M =
[[ 698 -287  298 -530 -174]
 [-858  178  298   38  430]
 [-978  -73  298  247   27]
 [-791  138  298  358  479]
 [ 133   42  298 -117  360]
 [-630  297  298  193  737]
 [ 215  -28  298 -506  148]
 [ 309 -189  298 -772 -184]
 [-359 -262  298  344 -114]
 [  31  -95  298  437  244]
 [ 597 -250  298 -626 -209]
 [ 579 -376  298 -638 -406]
 [-721  238  298  -27  540]
 [-317 -336  298   66 -311]
 [-684  181  298 -210  421]]
The third smallest entry is -791
The entry just left of -28 is 215
Report the top-right entry.
A: -174
Report the largest entry in the first row.
A: 698
The entry at the centre -> 298
The bottom-right entry is 421
The entry directly below the largest entry -> 148
The entry directly below 138 -> 42
The 2nd entry on the main diagonal is 178
The entry just right of -262 is 298
Report the third entry on the main diagonal.
A: 298
The second entry in reading order: -287
The entry just right of 344 is -114
The entry in the bottom-left corner is -684
Report the entry just left of the centre entry.
A: -189
The entry directly above the smallest entry is -858
Report the second entry on the diagonal from the top-right corner.
A: 38
Report the entry directly below 297.
A: -28
The first entry of the smallest entry's row is -978
The entry directly above 479: 27
Report the entry just left of -506.
A: 298
The entry directly above 421 -> -311
Report the largest entry in the last column.
A: 737
The entry directly below 215 -> 309
The entry directly below -189 is -262
Report the fourth-last entry, reading row by row.
A: 181
Report the smallest entry in the first row.
A: -530
The third largest entry: 597
Report the entry just left of the largest entry.
A: 193
The entry directly above the largest entry is 360

 49.2  -34.9   37.8   34.4   38.0
 50.5  -39.1   26.6   31.3   46.9
-40.0  -19.7  -21.3  -47.2  -28.6
 24.1  -41.7   22.5   -3.7   35.2
 19.0  -39.3   -5.1   -4.2   33.7
 -4.4  -39.1    4.2  -32.8   17.2
 49.8  -39.1   18.9   31.0   47.9
 28.3  -19.6  -23.3   35.1   13.7
 53.8  -30.6    4.0   48.5   40.7
 17.3  -19.1  -29.2   23.1    7.3
 28.4  -40.9   26.7    2.2   36.0
Report the entry directly below the smallest entry.
A: -3.7
Report the entry in the bottom-right corner.
A: 36.0
The top-left entry: 49.2
The last entry in the row that holds the smallest entry is -28.6
The entry just right of the largest entry -> -30.6
Report the entry directly below 35.2.
A: 33.7
Report the entry just right of 49.2.
A: -34.9
Report the median of all entries.
A: 17.2
Report the entry directly above -19.7.
A: -39.1
The entry directly above -23.3 is 18.9
The entry directly above -28.6: 46.9
Report the top entry of the column that holds the smallest entry.
A: 34.4
The entry directly above 26.7 is -29.2
Report the entry just left of 13.7.
A: 35.1
Report the entry directly above the largest entry.
A: 28.3
The maximum is 53.8
The entry directly above -40.9 is -19.1
The second smallest entry -> -41.7
Report the minimum.
A: -47.2
Report the third smallest entry.
A: -40.9
The entry in the top-right corner -> 38.0
Report the entry just right of 49.8.
A: -39.1
Report the third entry on the diagonal from the top-right corner.
A: -21.3
Report the entry directly above the centre entry.
A: -5.1
Report the entry just left of -39.3.
A: 19.0
Report the entry just left of 48.5.
A: 4.0
Report the smallest entry in the first column.
A: -40.0
Report the entry in the bottom-left corner.
A: 28.4
Report the entry just right of 4.2.
A: -32.8
Report the third entry, reading row by row.
A: 37.8

a =
array([[-0.005,  0.126,  0.003,  0.048,  0.051,  0.037, -0.001,  0.039,
         0.042, -0.002, -0.040,  0.105,  0.041,  0.011,  0.073,  0.074],
       [-0.033,  0.131,  0.011,  0.065,  0.115,  0.040,  0.064,  0.087,
        -0.003,  0.013,  0.037,  0.073,  0.005,  0.033,  0.133,  0.075],
       [ 0.049,  0.015, -0.028,  0.015,  0.036,  0.064, -0.017,  0.008,
         0.047,  0.051,  0.087, -0.027, -0.010, -0.042,  0.042,  0.016],
       [ 0.023, -0.028,  0.071,  0.006,  0.024,  0.061,  0.010,  0.098,
        -0.007,  0.032,  0.070,  0.017,  0.060,  0.054,  0.006,  0.006],
       [-0.017,  0.184, -0.234,  0.088,  0.053,  0.019,  0.005, -0.237,
         0.168,  0.015, -0.007,  0.019, -0.209, -0.195,  0.230,  0.155],
       [ 0.154,  0.023,  0.009,  0.045, -0.009,  0.016,  0.111, -0.042,
         0.098, -0.037, -0.045,  0.050, -0.036,  0.023,  0.072, -0.028],
       [ 0.055,  0.012,  0.014,  0.013, -0.012,  0.029, -0.002, -0.010,
         0.064,  0.049,  0.017,  0.023,  0.053, -0.006,  0.003,  0.021],
       [ 0.069,  0.066, -0.020,  0.076,  0.022, -0.006,  0.107, -0.095,
         0.100, -0.007, -0.027,  0.048, -0.075,  0.019,  0.092,  0.060],
       [ 0.048,  0.087, -0.058,  0.067,  0.024,  0.006,  0.058, -0.105,
         0.107,  0.010, -0.017,  0.040, -0.071, -0.031,  0.099,  0.074],
       [-0.006, -0.018,  0.116,  0.019,  0.033,  0.047,  0.058,  0.139,
        -0.035,  0.008,  0.043,  0.062,  0.078,  0.111,  0.030,  0.019]])
Find the entry just left of the largest entry.
Answer: -0.195
The first entry in reading order is -0.005
The 3rd entry in reading order is 0.003
The 4th entry in reading order: 0.048
Find the 2nd largest entry.
Answer: 0.184
Find the entry just left of the smallest entry.
Answer: 0.005
The entry just right of -0.234 -> 0.088
The entry just right of -0.033 is 0.131
The third smallest entry -> -0.209
Find the entry just left of 0.054.
Answer: 0.060
Find the minimum.
Answer: -0.237
Find the third largest entry.
Answer: 0.168
Find the second smallest entry.
Answer: -0.234
The entry just right of -0.095 is 0.100

[[-1.46, 0.97, 0.37, -1.52, -1.10, -0.17, 1.66, 1.38, 0.01, -1.65, -1.59, 0.57],
 [-1.32, -0.17, -0.51, -1.36, -1.18, -0.81, 0.15, 0.08, -0.47, -1.38, -1.27, -0.44],
 [-1.62, -0.65, -1.62, -1.44, -1.35, -1.58, -0.64, -0.57, -0.46, -1.14, -1.47, -1.63],
 [-1.60, -0.70, -1.76, -1.36, -1.29, -1.63, -0.76, -0.69, -0.47, -1.02, -1.47, -1.78]]
The 2nd largest entry is 1.38
Read off the entry in the bottom-right corner.
-1.78
Read off the fifth-last entry, reading row by row.
-0.69
Read off the second entry, reading row by row.
0.97
The entry directly below the largest entry: 0.15
The top-left entry -> -1.46
The entry directly below -1.10: -1.18
Read off the third entry on the diagonal from the top-right corner.
-1.14
Read off the entry just left of -1.78.
-1.47
Read off the bottom-left entry.
-1.60
Read off the entry directly above 0.15.
1.66
Read off the entry directly below -0.51.
-1.62
Read off the bottom entry of the column that holds the largest entry.
-0.76
The fourth entry, reading row by row: -1.52
The third smallest entry is -1.65
Read off the entry just right of -1.65.
-1.59
The entry in the top-right corner -> 0.57
Read off the entry directly below -1.65.
-1.38
Read off the entry directly above -1.44.
-1.36
The entry just left of the largest entry: -0.17
The entry directly above the smallest entry is -1.63
The 2nd entry on the main diagonal: -0.17
Read off the 3rd entry from the end, reading row by row.
-1.02
